Here is a tiny trained network, its code and every weight. The questions are about switching its units off for an input and a class, where a switched-off unit gives its printed mean instead of its output.

import numpy as np


def w(rows, s, z=0):
    codes = np.array(rows[::2]) - 128.0
    scale = np.full(codes.shape[1], s)
    scale[-1] = z or s
    return codes * scale


def f(y):
    return np.maximum(y, 0)


def log_softmax(a):
    a = a - a.max(-1, keepdims=True)
    return a - np.log(np.exp(a).sum(-1, keepdims=True))


def net(x, mask):
    res = np.array(x, float).reshape(1, 4) / 4 @ E
    y = f(res @ A[0][:, :-1].T + A[0][:, -1])
    res = res + np.where(mask, y, B[0][:, -1]) @ B[0][:, :-1]
    return log_softmax(res[-1] @ U[:, :-1].T + U[:, -1])


A, B = {}, {}
E = w([
[32,185,166,102,179,50,122,216,89,142],'x0',
[102,81,116,187,138,135,144,136,135,162],'x1',
[154,112,246,160,95,138,87,229,204,203],'x2',
[110,70,133,56,143,129,218,158,175,86],'x3',
],0.012)
A[0] = w([
[39,168,107,102,217,59,129,183,48,126,149],'neuron 0',
[251,74,112,154,86,255,106,105,184,82,204],'neuron 1',
[199,109,186,147,83,109,127,130,201,148,126],'neuron 2',
[163,132,114,113,138,188,72,123,210,118,127],'neuron 3',
[43,119,236,120,157,90,132,119,137,167,151],'neuron 4',
[181,92,250,98,125,132,71,236,153,185,160],'neuron 5',
[69,98,27,130,175,80,129,33,42,39,254],'neuron 6',
[209,92,107,135,63,213,136,74,162,125,218],'neuron 7',
],0.0086,0.0077)
B[0] = w([
[73,170,113,172,208,132,127,132,162,150,211],'neuron 0',
[111,92,127,82,69,115,139,102,155,177,249],'neuron 1',
[119,104,180,138,115,125,143,135,166,168,188],'neuron 2',
[102,81,132,137,121,120,124,131,129,140,165],'neuron 3',
[143,123,154,170,173,162,132,151,125,79,196],'neuron 4',
[145,111,168,189,139,101,100,173,128,119,248],'neuron 5',
[114,105,5,92,149,135,139,99,128,147,241],'neuron 6',
[162,28,172,107,50,152,190,102,115,203,232],'neuron 7',
],0.017,0.019)
U = w([
[181,71,66,93,57,180,149,46,30,178,233],'0',
[159,109,254,153,28,166,128,130,122,197,2],'1',
[73,181,80,134,178,120,109,114,127,156,107],'2',
[165,158,213,210,126,124,75,184,91,44,194],'3',
],0.0092,0.0012)

Each question gives the input, the list of numbers given to net, and the class t.
The units are the neurons (one row each of A and B). Each row of codes is followed by its name. A weight is (code - 128) times the scale printed after its matrix; where a second scale follows, it is the last column's (A, B and U).
mask holds one flag per neuron, in row order. A switched-off neuron (its flag False) gives its mean, the last column of its row in B, instead of its output. The means were averaged over made-up inputs and are rounded, as every weight is.
A unit's drop is (log p(t) with every unit on - log p(t) with that unit switched off) / (log p(t) with every unit on - log p(t) with every unit switched off).
The circuit of an input: a set's keep is (log p(t) with only the set's units on - log p(t) with every unit switched off) / (log p(t) with every unit on - log p(t) with every unit switched off). Starting from all 8 units, units are removed one at a time, each time the one whose removal leaves the highest keep (on an exact tie, the one counted first), for as long as the keep stays at least 0.8.
units of the circuit, in order: the units of the circuit, biggest drop first
most important unit: the unit with the biggest drop
top k neurons: the k neurons with the biggest drops, biggest first
drop when u is switched off: that unit's drop, to one decimal
input [3,-5,1,2], class 3: units of the circuit, in order	neuron 6; neuron 7
input [-7,-8,1,-4], class 1: top 2 neurons	neuron 6; neuron 2
input [1,1,3,-2], class 3: units of the circuit, in order	neuron 7; neuron 1
input [1,2,2,0], class 3: units of the circuit, in order	neuron 7; neuron 1
input [3,-4,1,0], class 3: units of the circuit, in order	neuron 6; neuron 7
input [1,6,0,7], class 2: top 2 neurons	neuron 7; neuron 5
input [5,7,2,-7], class 3: most important unit	neuron 6
input [-7,-5,1,4], class 1: drop when neuron 6 is switched off	3.4
input [2,-5,4,-7], class 3: drop when neuron 7 is switched off	0.2
input [1,2,-5,-8], class 2: drop when neuron 7 is switched off	1.0
input [1,-2,-1,-8], class 2: drop when neuron 7 is switched off	1.1
